Below is a small trained network, with its code and all its weights. Each question gives an input and a class and asks what happens when units are switched off, that is, made to give their printed mean instead of their output.

import numpy as np


def w(rows, s, z=0):
    codes = np.array(rows[::2]) - 128.0
    scale = np.full(codes.shape[1], s)
    scale[-1] = z or s
    return codes * scale


def f(y):
    return y / 2 * (1 + np.tanh(0.7978845608 * (y + 0.044715 * y**3)))


def log_softmax(a):
    a = a - a.max(-1, keepdims=True)
    return a - np.log(np.exp(a).sum(-1, keepdims=True))


def net(x, mask):
    res = np.array(x, float).reshape(1, 6) / 4 @ E
    y = f(res @ A[0][:, :-1].T + A[0][:, -1])
    res = res + np.where(mask, y, B[0][:, -1]) @ B[0][:, :-1]
    return log_softmax(res[-1] @ U[:, :-1].T + U[:, -1])


A, B = {}, {}
E = w([
[133,111,138,140,140,135,114,121,91],'x0',
[176,108,18,163,106,96,253,124,71],'x1',
[41,71,85,225,82,46,89,183,162],'x2',
[128,142,138,138,124,132,155,141,164],'x3',
[127,127,146,144,131,138,143,132,130],'x4',
[225,133,167,111,12,160,101,220,65],'x5',
],0.013)
A[0] = w([
[134,101,136,158,39,102,91,207,110,67],'N0',
[139,150,145,86,85,152,169,111,71,117],'N1',
[123,106,181,114,112,160,56,104,182,220],'N2',
[105,74,103,195,179,80,115,106,147,130],'N3',
[159,156,154,95,96,152,147,134,96,139],'N4',
[106,142,85,66,208,174,150,75,131,192],'N5',
[132,70,97,141,138,115,183,119,135,155],'N6',
[98,84,135,162,51,116,96,175,129,100],'N7',
[107,98,114,147,71,85,110,172,133,129],'N8',
[202,125,206,55,152,188,149,125,126,165],'N9',
[181,127,68,163,106,139,189,113,101,160],'N10',
[156,159,168,88,125,135,110,140,90,123],'N11',
[204,126,159,86,97,154,135,138,116,137],'N12',
[130,145,157,72,247,133,184,71,129,195],'N13',
[154,170,135,82,147,122,168,146,135,121],'N14',
[114,151,144,69,160,157,107,88,138,150],'N15',
[69,127,127,141,196,123,98,123,177,153],'N16',
[65,93,110,182,166,90,129,126,154,136],'N17',
[96,166,205,116,135,137,39,131,160,250],'N18',
[77,166,178,126,150,134,57,147,156,192],'N19',
[153,108,123,89,179,154,141,81,138,161],'N20',
],0.014,0.011)
B[0] = w([
[144,190,254,201,92,222,183,179,48,201],'N0',
[150,91,97,31,94,118,142,133,116,182],'N1',
[163,114,211,154,177,96,50,177,173,222],'N2',
[93,126,85,187,120,62,95,75,166,185],'N3',
[157,78,61,57,103,161,97,185,202,185],'N4',
[86,169,203,192,125,173,195,139,63,212],'N5',
[74,187,120,146,110,83,169,79,98,175],'N6',
[158,153,198,146,155,153,138,82,54,188],'N7',
[75,138,164,170,170,145,159,95,85,186],'N8',
[157,167,123,89,112,106,114,172,194,236],'N9',
[152,148,54,71,58,163,153,45,77,211],'N10',
[146,162,119,94,119,80,95,152,182,180],'N11',
[153,123,63,58,94,104,85,194,180,201],'N12',
[158,155,225,166,134,200,210,151,69,231],'N13',
[146,98,136,99,132,149,132,132,135,163],'N14',
[131,134,162,152,155,144,128,176,140,192],'N15',
[149,65,131,149,190,145,96,60,120,198],'N16',
[37,102,25,133,155,74,80,56,129,190],'N17',
[141,91,200,136,189,114,49,174,183,252],'N18',
[231,49,143,160,185,197,51,152,162,220],'N19',
[145,184,150,119,135,164,180,146,97,183],'N20',
],0.0097,0.027)
U = w([
[168,126,191,159,194,184,121,174,121,252],'0',
[139,179,148,117,92,162,204,99,75,201],'1',
[145,29,99,130,205,123,54,78,152,95],'2',
[106,137,43,144,140,13,147,97,128,44],'3',
[165,121,121,60,146,90,59,181,198,25],'4',
[198,92,9,59,103,169,129,132,149,44],'5',
],0.012,0.0023)

Each question gives the input, the list of numbers given to net, and the class t.
The units are the neurons (one row each of A and B). Each row of codes is followed by its name. A weight is (code - 128) times the scale printed after its matrix; where a second scale follows, it is the last column's (A, B and U).
mask holds one flag per neuron, in row order. A switched-off neuron (its flag False) gives its mean, the last column of its row in B, instead of its output. The means were averaged over made-up inputs and are rounded, as every weight is.
A unit's drop is (log p(t) with every unit on - log p(t) with that unit switched off) / (log p(t) with every unit on - log p(t) with every unit switched off).
The circuit of an input: a set's keep is (log p(t) with only the set's units on - log p(t) with every unit switched off) / (log p(t) with every unit on - log p(t) with every unit switched off). Starting from the 12 units with the biggest drops (on a tie, the unit counted first), units are removed one at a time, each time the one whose removal leaves the highest keep (on an exact tie, the one counted first), for as long as the keep stays at least 0.8.
units of the circuit, in order: the units of the circuit, biggest drop first
unit that matters most: the unit with the biggest drop
top k neurons: the k neurons with the biggest drops, biggest first
drop of u: that unit's drop, to one decimal
input [7,-3,0,-6,-3,7], class 4: units of the circuit, in order -> N13; N12
input [8,0,1,8,-2,-4], class 2: units of the circuit, in order -> N0; N17
input [-5,-1,-8,1,-5,1], class 4: unit that matters most -> N9
input [0,-3,3,3,-1,0], class 2: top 2 neurons -> N13; N5
input [-2,-2,-5,3,-5,1], class 4: top 2 neurons -> N0; N9
input [-4,6,0,6,-4,-7], class 1: top 2 neurons -> N13; N5
input [7,8,1,-4,5,-1], class 3: top 2 neurons -> N0; N13
input [-5,-3,-5,3,4,1], class 4: top 2 neurons -> N0; N9
input [-1,1,1,8,8,1], class 1: top 2 neurons -> N18; N19
input [-7,7,7,6,-1,1], class 1: top 2 neurons -> N0; N7
input [8,0,-7,3,-4,5], class 4: drop of N9 -> 0.1
input [1,1,-5,-4,-2,8], class 5: drop of N18 -> 0.1
input [2,-2,-4,1,-7,1], class 4: drop of N0 -> 0.2
input [-8,0,4,8,-2,-7], class 2: unit that matters most -> N16
